(in the rows, 128 means zero)
Each row of numbers stands for one thing and depends on some of the facts below. Use the named rows to name the rest.

Some rows with their names:
trugo: [119 154 128 128 164 116 146 140 147 113 133 117 100 110  73 174 107 109
 124 151 146 123  73 138 138  69 122 167  85 163 123 106 146]
zeski: [116 121 137 125  89 104 120 141  87 122 119 112  95 138 168 113 127 128
 140 119 143 119 135 117 120 161 148 124 142 131 105 156  92]
dedak: [148 150 124 130 123 150 124 129 126 148 136 126  99 146 105 122 140 141
 124 139 129 125 140 138 123 137 100 102 110 136 112 151 132]
lekale: [170  88  72 133 177  78  86 107  76 149 152  99 113 148 152  69 170 121
 115 151  83 121  83 146  73 179  90 174 101 104 127 191  77]
grimis: [175  75  76 158 182 179  92  80 189 155 203 177 101  98  77 152 198 118
 188 112 168 196 156 171 138 156 127  88 180 127 183  89  93]
sunus: [111  95  73 132 187  70  86 117  93 112 131  89 129 108 145 105 131  96
 128 152 117 124  50 138  81 134 136 202  97 141 143 186  76]
dretrem: [143 155 132 129 114 139 134 133 120 151 134 118  96 150 104 133 125 140
 115 145 126 118 125 132 126 115  96 111  99 145 105 153 135]
tribru: [138 119 144 124  89  89 128 134  82 112 121 119  94 123 167 105 121 117
 132  96 145 126 142 104 127 161 144 123 165 111 108 142  98]
vamali: [177 161 109 116 143 126 172 169  98 136 133  82  88 180 177 121 102 169
 121 131 144 154  85 114  72  93  81 131  76 177 101 129 149]
brepan: [ 95 138 176 129  88  89 113 182 112 130 144 101 189 148 179  81  88 162
 121  94 146  91 128 136 106 129 110 194  98 105  90  88 141]
grodrukos: [108 145 113 131  77 159 125 140  99 128 129 149  94 177 162 155 136 151
 143 143 149 100 137 146 113 123 122 143  86 158 117 174  98]
depozem: [104 139 124 126 109 157 119 131 133 145 124 128 129 149 147 134 130 150
 117 143 133 112 138 137 114 137 128 115 105 146 107 156 111]
pudor: [131 126 108 133 126 151 131  88 143 155 120 133 122 131 128 114 142 153
  94 148 122 124 150  87 122 118  93  89 100 115 109 149 163]
deko: [109 146 144 164  71  93 144  71 115 165 121 167 113 125  76 146  95 122
  84 152 106  90 153  64 155  84  82 106 145 101 101 168 180]
flisu: [149 137 105 118 119 148 158  95 141 157 117 130 166 131 141 158 118 137
  88 151  86 138 146 133 137 116  98  99 121 127 146 140 149]
gesko: [149 152 126 128 117 150 124 127 122 150 136 125  96 151 109 119 138 144
 121 139 127 125 140 137 126 138  97 102 108 135 108 155 132]
lito: [ 98 161 125 127 159 144 142 144 155 119 131 112 102 121  75 173 109 119
 125 154 146 116  67 146 129  68 130 171  79 184 120 121 133]
zonadu: [142 154 128 131 117 145 128 131 122 146 135 123  96 148 105 129 132 141
 119 142 129 120 133 135 126 126  99 106 104 142 111 153 136]
fuflem: [124 129 109 132 128 146 135  89 144 154 121 133 122 129 122 123 135 150
  93 149 124 121 146  86 124 105  94  90  98 117 108 147 164]
zitus: [119  67 100 157 178 137  84 105 188 147 180 172 162  96 147 100 192 112
 200  47 170 187 160 170 134 180 171 134 197 126 147  75  81]

Facts:
baflas (Φ brizudas) (Ξ pidu) (λ kaskek)
bedragran (Φ sketres) (λ graski)
brasibros (Φ tribos) (Ξ grotis) (λ voflil)
brepan (Φ drigri) (λ papam)
brozabin (Φ plafi) (λ visur)
brusa (Φ grotis) (λ groskos)
bugis (Φ plafi) (Ξ brozabin)
bugrifir (Φ sunus) (Ξ drigri) (λ plaplim)
dabril (Φ brizudas) (Ξ begror) (λ dredom)
dazak (Φ mabro)
debrus (Φ fludri) (Ξ drigri) (λ govel)
dedak (Φ sketres) (λ klede)
deko (Φ papam) (Ξ grodrukos) (λ vugesal)
depozem (Φ groskos)
dibrem (Φ plafi) (λ flofuter)
difor (Φ drigri) (λ trige)
dredom (Φ brizudas) (λ baflas)
drenelo (Φ brizudas) (λ dabril)
dretrem (Φ begror) (λ mabro)
druster (Φ grotis) (Ξ fodragris) (λ brusa)
dudrem (Φ begror) (λ zeflon)
dulapla (Φ pidu) (λ plogra)
duva (Φ drigri) (λ brepan)
fatuk (Φ trugo) (λ mito)
fazon (Φ drigri) (λ stoste)
febes (Φ visur) (Ξ govel) (λ zitus)
fefir (Φ pidu) (λ mudan)
fezuklor (Φ lito) (Ξ dostol) (λ skure)
flebinir (Φ plafi) (λ larom)
flipluduk (Φ ribo) (Ξ fludri) (λ trugo)
flisu (Φ dredom) (λ keflum)
flofuter (Φ plafi) (Ξ fotu) (λ pidu)
fodragris (Φ ribo)
fotu (Φ begror) (λ stega)
fuflem (Φ legro) (λ zonadu)
gegrimo (Φ papam) (λ tugro)
gesko (Φ govel) (λ nikem)
gire (Φ lito) (Ξ grotis) (λ fezuklor)
govel (Φ fludri) (λ vabrik)
graski (Φ sketres) (λ dedak)
gredril (Φ visur) (λ pivus)
gribrim (Φ tamenur) (λ zalo)
grimis (Φ visur) (λ tebrilo)
grodrukos (Φ mabro) (λ dazak)
groskos (Φ grotis) (λ tribos)
grudakan (Φ nuvupel) (λ kledrir)
gukun (Φ govel) (λ planas)
kagreskam (Φ brizudas) (λ drenelo)
kaskek (Φ brizudas)
kavu (Φ pidu) (λ fefir)
keflo (Φ papam) (λ matris)
keflum (Φ dredom) (Ξ sketres)
kikor (Φ plafi) (λ bugis)
kirol (Φ tamenur) (λ gribrim)
kitrin (Φ pidu) (λ dulapla)
klabis (Φ mabro) (λ vopul)
klafles (Φ dostol) (λ lito)
klakleflar (Φ trugo) (λ fatuk)
klede (Φ sketres) (λ sunus)
kledrir (Φ nuvupel) (Ξ drigri) (λ vamali)
kledus (Φ papam) (λ gegrimo)
klegun (Φ lito)
kligur (Φ govel) (λ pudor)
klogru (Φ drigri) (Ξ grodrukos) (λ fazon)
larom (Φ plafi) (λ dibrem)
legro (Φ dostol) (λ klafles)
lekale (Φ dostol) (Ξ sunus)
lito (Φ dostol) (λ lekale)
loplutro (Φ drenelo) (λ zufle)
lovam (Φ begror) (λ tamol)
mabro (Φ begror) (λ tamenur)
matris (Φ papam) (λ kledus)
mebrom (Φ legro) (Ξ ribo) (λ fuflem)
mito (Φ trugo) (Ξ vabrik)
mudan (Φ pidu)
naskis (Φ pidu) (λ tritroplen)
nidrol (Φ ribo) (λ flipluduk)
nikem (Φ govel) (λ gukun)
noskis (Φ tamenur) (λ plode)
nuvupel (Φ drigri) (λ difor)
papam (Φ drigri)
pidu (Φ plafi) (λ kikor)
pivus (Φ visur) (λ grimis)
planas (Φ govel) (Ξ lekale) (λ zibaril)
plaplim (Φ sunus) (Ξ mabro)
plode (Φ tamenur) (λ kirol)
plogra (Φ pidu) (λ trabrul)
pudor (Φ govel) (λ gesko)
raflir (Φ tribos) (λ brasibros)
reve (Φ pidu) (λ naskis)
ripli (Φ tribos) (Ξ fodragris) (λ voso)
satrul (Φ grotis)
skaska (Φ drenelo) (Ξ vabrik) (λ tribru)
skure (Φ lito) (λ staflom)
sople (Φ mabro) (λ grodrukos)
staflom (Φ lito) (Ξ mabro) (λ zeski)
stega (Φ begror) (λ dudrem)
stigem (Φ nuvupel) (Ξ lekale)
stoste (Φ drigri) (λ nuvupel)
stozi (Φ drenelo) (λ loplutro)
sunus (Φ sketres)
sutrogru (Φ drigri) (Ξ dostol) (λ duva)
tamenur (Φ begror) (λ fotu)
tamol (Φ begror) (λ dretrem)
tebrilo (Φ visur) (Ξ depozem) (λ teluk)
teluk (Φ visur) (Ξ grudakan) (λ febes)
toplin (Φ tribos)
trabrul (Φ pidu) (Ξ brizudas) (λ kavu)
tribos (Φ grotis) (λ satrul)
tribru (Φ drenelo) (Ξ papam)
trige (Φ drigri) (Ξ lito) (λ sutrogru)
triliflas (Φ papam)
tritroplen (Φ pidu) (Ξ legro) (λ kitrin)
trugo (Φ ribo) (λ fodragris)
truklok (Φ vabrik) (Ξ nuvupel)
truva (Φ tamenur)
tugro (Φ papam) (λ triliflas)
tusin (Φ legro)
vabrik (Φ fludri)
vamali (Φ nuvupel) (λ stigem)
visur (Φ plafi) (λ flebinir)
voflil (Φ tribos) (λ ripli)
vopopir (Φ papam) (λ deko)
vopul (Φ mabro) (λ sople)
voso (Φ tribos) (λ toplin)
vugesal (Φ papam) (λ keflo)
zalo (Φ tamenur) (λ truva)
zeflon (Φ begror) (Ξ brasibros)
zeski (Φ lito) (λ klegun)
zibaril (Φ govel)
zitus (Φ visur)
zonadu (Φ legro) (λ tusin)
zufle (Φ drenelo) (λ skaska)

Which thing is each row?
No name comes twice in this set of rows, the named rows included.
[161 154  87 111 138 158 186 145 126 152 115  85 158 181 180 159  98 176
  87 149 102 166  96 126  71  84  84 120  76 183 125 132 152] -> grudakan
[126  67  76 152 189 158 111  71 189 129 157 176 135  96  65 177 191  96
 160 150 168 194 119 152 148  71 150 111 137 129 197  69 137] -> visur

The same things again, as new rows of numbers:
Some rows with their names:
grotis: [103 136 111 116 118  82 128 141 126 107 140 178 130 170 158 113 140 103
  98 172 130  73 142  86  99 121 168  98 158 115  90 169 158 120 137 149
 152 169]
dredom: [ 94 139 117 128 108 119 118 153 107 131 152 154 117 186 154 127 125 103
 123 166 108 103 147 105 106 129 148 122 140 129  87 172 167 108 116 152
 152 161]
keflum: [108 144 131 146 108 108 149 126 111 115 160 164 146 163 144 133 116 106
 143 176  95  76 141 101  87 131 173 113 126 113  54 154 165 119 163 145
 139 198]
nuvupel: [126 115 117 114 134  98 131 145 117 129 147 189 110 158 158 126 171 113
  60 171 110  85 143  91 133 134 118 138 141 106  94 166 150 115 107 151
 138 140]
zibaril: [ 58 134 122 119 125 112 108 160 118 120 139 142 133 184 168 121 121  92
 134 155 114  78 152 123 119  95 155  88 149 140  91 158 150  93 147 162
 118 174]
kitrin: [129 208  94 140 126 121 111 167 135 131 192 159 118 137 183 113 127 126
 117 210 124  94 139  86 131 156 141 117 132 145  72 155 160 105 125 124
 129 138]
fazon: [146 128 131 137 122 109 136 122 111 117 163 179 135 156 160 146 157 122
  85 178 120  66 150  96  84 141 149 113 101 110  66 148 155 132 143 137
 125 164]
plaplim: [117 148 128 152 108 108 142 118 105 113 168 170 140 156 155 131 123 115
 136 183 107  83 143  96  92 139 171 100 118 116  57 160 165 122 155 138
 136 189]
voflil: [ 93 146 116 128 106 114 129 150 107 122 154 153 147 182 154 126 121 108
 112 167 130  88 154  86  94 133 165 128 128 119  83 166 157 112 119 143
 149 174]
vopopir: [177 113 141 144 131 106 149 129 108 136 168 195 111 158 164 175 181 133
  85 169 119  49 152  90  91 152 151 113 102 100  84 152 154 131 133 137
 102 145]
naskis: [148 217 104 148 116 100 127 150 148 113 196 166 155 127 177 119 126 129
 121 214 130  57 139  80 100 143 159  98 107 127  58 141 160 119 160 117
 124 155]
dostol: [109 130 106 115 109 106 139 131 134 110 162 162 121 168 164 141 111 134
 102 166 135  95 133 111 106 121 166 107 116 132  84 159 158 106 115 142
 149 151]
legro: [137 102 112 152  98  88 149 114 150  74 178 186 129 153 159 164 106 167
 125 175 142  72 116  68 101 113 173  84 109 113 101 176 171 102 103 123
 151 134]
kagreskam: [133 145 127 150 100  96 144 136 125 125 166 172 129 169 152 156 124 122
 138 173 120  56 138  88  79 132 183 101 121 115  81 160 166 110 141 144
 133 166]
flofuter: [ 80 180 113 143 139 120 104 151 133 121 184 142 126 156 188 128 126 122
 142 184 102  93 139 115 137 132 144  85 127 163  72 158 155  94 148 138
 107 166]
zeski: [ 86 112  88 106 126 114 127 112 128  95 164 175  88 166 173 137 110 155
 113 166 109 128 110 124 125 141 172 100 133 145  72 175 167 108 106 135
 162 161]
zufle: [ 93 146 118 126 106 116 130 145 105 124 153 159 146 176 156 125 120 106
 118 174 121  89 154  91  91 132 167 122 130 121  81 161 160 108 120 142
 148 171]
truva: [ 40 156 121 136 103  94 123 148 125 122 159 181 100 200 171 123 156 111
  80 168 108  98 120 130 125 130 162  65 129 163  63 174 133  76 134 168
 139 203]
nidrol: [138 144 125 146 101  95 153 136 127 122 170 181 122 164 156 156 132 130
 132 176 130  56 135  91  82 136 184 104 119 115  78 159 162 112 142 138
 131 166]
vabrik: [ 98 142 112 116 103 102 137 152 119 125 146 162 155 177 151 121 120 103
  99 172 135  84 158  83  89 125 160 123 135 120  95 162 154 112 120 145
 153 163]

Rows to name:
No name comes twice in this set of rows, the named rows included.
[170 202 111 122 116  91 177 151 159 153 177 182 135 143 156 150 117 127
 106 197 128  66 138  92  81 145 191 113 126 136  69 142 156 129 156 135
 123 153] -> brozabin
[110 118 105 126 119 121 137 123 109 119 164 167 103 167 175 139  89 134
 100 175 124 152 137 117 102 154 167 104 126 153  73 177 174 128 109 132
 153 160] -> lekale
[106 182 104 132 131 112 102 156 137 123 175 153 114 156 177 118 132 118
 117 185 111  98 136 103 126 141 140 101 134 150  76 158 161 102 136 139
 127 155] -> dibrem
[132 107 143 144 143 148 122 129  76 148 165 166  93 163 179 149 139 114
  81 178 111 129 167 123 104 174 126 119 115 136  75 170 167 144 125 137
 112 165] -> stigem
[ 85 149 117 135 110 135 127 151  97 140 162 155 113 179 146 128 131 105
 150 165  75  92 137 118 130 131 147 144 141 112  70 165 164  78 125 158
 144 169] -> ripli
[ 91 147 118 125  99  90 139 149 136 118 157 181 122 179 157 126 139 111
  87 171 128  84 129  97 110 118 156  92 124 127  84 165 149  92 118 158
 147 169] -> begror
[115 120  97 125 105 100 151  93 127  87 171 183 121 153 166 145 102 153
 112 184 133  93 117 104  95 137 198 106 110 116  59 158 163 121 119 127
 159 172] -> fuflem
[ 62 109  88 105 134 101 128 107 133  88 160 169  97 174 180 140 110 149
 117 162 116 120 115 130 127 132 183  95 135 152  72 170 157  97 113 136
 147 172] -> klegun
[ 90 114  95 127 123 119 142 106  99  98 175 180  88 157 174 138  98 150
 128 178 104 138 114 115 131 159 178 117 134 140  58 187 176 106 103 125
 163 175] -> staflom
[155 123 143 161 120 128 142 129 100 131 177 175 111 168 168 172 155 136
 132 173 111  57 147 104  91 149 171 109 100 112  72 152 160 120 144 136
 105 161] -> klogru
[ 91 149 119 126  93 100 138 153 127 136 158 183 101 185 158 120 135 111
  72 174 120 121 127 110 108 137 145 102 130 147  76 177 151  95 114 163
 160 178] -> mabro
[155 112 144 153 130 128 126 117  92 126 167 165 126 156 172 161 169 127
  92 171 113  66 161 108  96 153 135 119  83 103  56 141 157 134 147 135
 105 166] -> deko
[109 152 102 105 104 110 139 164 136 143 159 167 113 175 148 133 137 117
 101 166  97  91 129 113 127 123 140 148 129 120  83 157 152  81 104 160
 149 144] -> fodragris

Now the same things, written a new way:
Some things and their rows:
kirol: [152 191 118 125 133 150 135  71 125 166 121 166 122 138 115 101  91 156
 111 115 172  40  78 117 137 134  85 122 119 108 144]
tamenur: [125 184 119 130 117 142  98  82 134 162 120 162 124 139 103 100 124 155
 102 130 173  53  74 115 145 129  85 126 111 115 141]
debrus: [118 191 119  89 132 147  76  62 141 171 131 138 104 168 109 118 137 126
 143  94 166 117  25 125 162 120 115  76  78 106 151]
larom: [ 81 159 113 108 135 143 101 132 129 164 103 153 110 148 104 109 123 154
 115 107 176  83 135 115 156 111 121 112 103  71 146]
febes: [ 59 161 126 111 123 143  88 143 155 165  68 158 111 149 107 100 123 170
 108 113 166 113 160 120 156 124 137 109 105  37 150]
teluk: [ 59 160 125 109 131 138  98 146 147 164  68 156 110 150 102 102 124 163
 102 111 173 100 143 115 158 106 134 109 104  45 152]
tebrilo: [ 61 159 120 104 141 140 112 143 135 165  84 155 108 150 101 104 111 155
 110 105 176  98 134 118 155 102 133 109 105  52 153]
grimis: [ 75 158 119  98 137 148 120 135 128 167  82 154 105 149 118 108 107 157
 128  95 170  79 161 118 155 123 125 108 100  38 149]
plogra: [ 62 153 125 111 123 143  91 147 157 165  67 156 109 146 117  98 123 169
 110 112 166  99 169 117 157 127 131 111  98  30 145]
dulapla: [ 64 152 125 108 130 142  94 152 147 163  69 155 108 149 110 104 120 158
 102 111 173  86 152 117 160  98 129 110 100  40 146]
kitrin: [ 67 150 121 103 143 143 109 150 138 166  76 154 110 149 111 108 110 159
 104  97 178  83 146 116 159  98 128 109 101  40 149]
skure: [117 177 117 114 118  99  93  95  79 170 138 184  87 143  93 135 160 146
 159 116 172  85 189 123 149 143 122 104  93 129 147]
matris: [ 72 163  79 122  92 151  82 106 112 167  63 146  95 155 126 103 179 141
 112 132 166  95  86  99 137 152  82 110 131 181 152]
sople: [142 189 118 125 133 150 132  71 125 166 120 163 121 138 117 103  96 155
 111 115 172  42  82 116 139 132  86 118 115 109 142]
tribru: [ 83 182 110 113 111 146  66 100 112 158 134 148 121 152  73 101 152 153
 139 122 172  98  92 114 157 141 117 129  95 104 145]
nikem: [ 92 175 102 107 117 157  72 102 100 159 155 138 123 155  84 104 150 147
 146 112 175  88  92 113 158 145 109 130  92 100 141]
fatuk: [113 180 111 100 120 148  94  92 102 160 106 154 105 150 103 116 141 146
 147 107 169  74 110 118 159 143 101 127 102 100 140]
brozabin: [ 82 169 124  90 132 145 106 119 131 162  97 159 100 153 124 109 103 136
 118 102 170  89 136 121 162 149 109 122 107  63 142]
kavu: [ 70 155 121 111 132 154  90 158 160 166  88 162 108 139 122 101 143 181
 100  92 163 117 172 118 161 139 124  88 105  38 143]
stigem: [ 80 174  98  99  95 143 116 117 107 182  89 140 108 149  74 107 181 120
 100 132 158  97  92  96 133 170  97 117 133 179 165]

Name these rows:
No name comes twice in this set of rows, the named rows included.
[ 88 178 106 115 104 164  54 101 120 159 147 145 123 150  89  94 172 166
 148 110 162 109 120 116 160 180 115 120  93  85 137] -> zibaril
[134 193 118 128 138 149 124  81 130 159 120 169 119 137 100  91  88 160
  92 136 180  64  79 115 139 113  90 126 119 125 143] -> grodrukos
[ 80 172 111 113 131 154  85 139 153 165 106 163 110 137 107  99 157 179
 104  95 164 137 145 118 160 143 119  85 113  66 148] -> bugis
[ 92 176  93 100 107 153 102  90  96 165  71 150  95 154 124 113 155 139
 143 107 166  82 101 109 148 150  89 118 122 147 144] -> fazon
[120 184 123 132 109 146  92  88 142 161 114 164 121 139 112  97 133 165
 105 130 168  68 103 115 143 151  98 123 113 111 141] -> fotu
[ 89 185 122  99  95 148  71 108 122 172 143 135 134 146  46  93 181 146
 125 126 152 101 105 110 153 199 126 141  94 101 153] -> planas
[114 182 116 103 119 121  91  90  91 164 108 173  93 145 103 129 146 141
 154 109 170  78 150 120 159 146 106 124 101 122 142] -> klafles
[ 95 193 107 105 131 146 100  91 107 164 102 158 104 153  92 113 127 157
 155 117 172 109  99 120 162 160 107 145 112 105 150] -> plaplim
[127 190 113 129 138 148 116  82 125 163 132 166 122 142 101 102 106 161
 107 128 180  69  61 119 146 138  92 138 115 121 147] -> mabro
[ 56 162 124 112 130 148  91 150 161 165  72 159 107 146 113  97 132 175
 107 105 163 121 170 119 158 133 134  98 104  35 151] -> trabrul
[ 72 167  80 125  87 158  77 107 122 171  76 147  95 152 138  99 192 154
 117 127 156 110 112 101 137 184  90  95 138 172 150] -> gegrimo

Now the same things, written a new way:
Named rows:
toplin: [110 110 154 115 160 131 106 103 153 159 124  92 135  74 122 146 137 131
 129 110 168 179 120 172 146 110 111]
grimis: [122 120 138 141  76 107 107 139 146  99 113 124 146 144 120 132 137 154
 138 146 114 150 139 160 152 144 134]
visur: [150 101 109 167  51 108 100 155 145 117 119 122 155 133 110 102 171 174
 120 117  81 149 118 122 177 170 160]
tebrilo: [113 122 150 151  77 122 101 133 148  97 103 115 144 148 117 130 129 146
 127 142 115 157 130 160 148 151 126]
teluk: [107 125 148 155  79 122 103 132 148 100 105 109 138 143 118 130 129 137
 133 139 119 160 115 165 148 152 122]
reve: [123 117 132 136  73 102 106 151 140  93 113 143 156 162 120 131 132 180
 134 143 106 147 158 153 156 145 140]
pidu: [133 112  97 189  34 105  96 151 164 120 117  73 119 120 100 102 177 114
 126 137  98 157  82 164 210 162 161]
kikor: [ 99 128 143 160  76 116 100 130 161 120 110  80 112 121 114 130 137  92
 143 149 137 161  99 182 158 135 120]
drenelo: [162  87 127 114 161 123 103 124 142 175 139 123 172  66 115 124 172 177
 115  70 131 166 115 119 149 131 149]
deko: [127  85 188  83 144 173 105 139 138  67  86 121 151 118 156  85 170 140
 175 120 113 154 148 124 137 115  73]
grodrukos: [131 133 141  98 154 135 138 149 141 134 121  94  81 141 147 148 140 115
 123 149 121 127 130  90 127  91 139]
sople: [122 132 156 103 147 143 142 148 132 139 120 101 101 148 148 139 129 127
 111 129 117 119 137  97 100 102 140]
dudrem: [108 141 164 126 143 151 133 133 150 152 118  59  74 129 136 140 127  68
 126 142 138 131  97 126 116 100 125]
drigri: [152  65 169  71  79 146  99 176 139 156 104  46 156 100 129  93 236 100
 201  78 103 104 128 116 225  88 115]
sketres: [161  92 130 133 126 120 101 149 154 156 123 100 135  77 110 114 189 125
 145  97 117 133 104  98 144 129 150]
nikem: [162 149 175 113 116 146 100 143 126 110 127 147 145  83 112 181 116  73
 208 104 122 107 101 151  82 114 119]
gesko: [164 147 171 106 113 145 100 146 120 107 130 158 151  87 118 183 118  85
 207 102 115 110 112 147  78 119 118]
kledus: [118  94 190 101 127 174 114 136 153  89  95  82 121  96 138  86 188  81
 193 126 132 146 131 160 153  98  78]
staflom: [118 107 191 134 133 107  53 137 154 143  72 158 124 105 126 129 149 111
 121 185 190 118 127  82  78 134  87]
zalo: [111 136 160 113 144 145 140 146 138 142 117  86  87 148 148 139 129  99
 113 139 122 122 118 104 106 101 140]

Name these rows:
No name comes twice in this set of rows, the named rows included.
[134  86 183  77 141 157 117 150 133  79  98 128 150 115 149  84 185 144
 191 120 110 133 170 136 141  99  89] -> vopopir
[125  98 188  74 102 124  95 151 115 165 115 104 187 154 127 162 141 170
 148  96 136 107 141 118 145 120 116] -> bugrifir
[144 130 173 128 123 148 104 137 136 117 118 128 151  97 124 161 125 100
 174 108 118 123 112 135  81 130 117] -> truklok
[112 123 142 151  72 113 102 137 143  88 108 123 149 158 121 133 125 159
 126 145 110 155 135 158 149 157 131] -> tritroplen
[189 117 136 133 109 134  93 156 141 140 132 120 146  57 111 148 172  83
 190  79 101 110  86 103 114 130 151] -> fludri
[125  81 195 118 133 184 149 138  96 115 107 116 152  99 115 101 178 107
 172 171 132 168 131 147 146 123  81] -> stigem
[216 134 140 115 102 138  92 168 121 126 145 162 160  57 105 168 158  80
 212  65  87  91  80 118  90 132 154] -> govel
[173  64 150 125 135  67  79 167 151 158 112 143 140 108  92 104 209 162
 152 140 156  86 124  57  80 145 138] -> legro
[159  89 122 124 143 119 103 131 150 173 136  97 147  53 113 131 182 135
 128  85 130 156 111 115 156 122 152] -> brizudas
[142 123 195  73  88 136  92 160 104 149 118 121 191 148 122 187 124 134
 180  84 116  87 126 124 127 127 114] -> debrus
[138  75 164 130 116 182 101 145 174 117  96  30  90  56 131  45 241  27
 198 101 129 152  72 151 200  99  86] -> papam
[150  83 130 124 166 130 104 113 151 189 140  95 159  56 113 123 173 161
 101  69 142 180 104 133 162 130 145] -> tribos
[146 122 138 133 142 155 144 157 137 176 129  67  82 137 142 106 162  94
  87 111  95 119  81  56 117 115 166] -> tamenur
[165  81 135 146 122 143 140 146 105 184 132 109 139  60  90 116 205  99
 150 157 124 163  83 114 157 138 139] -> sunus

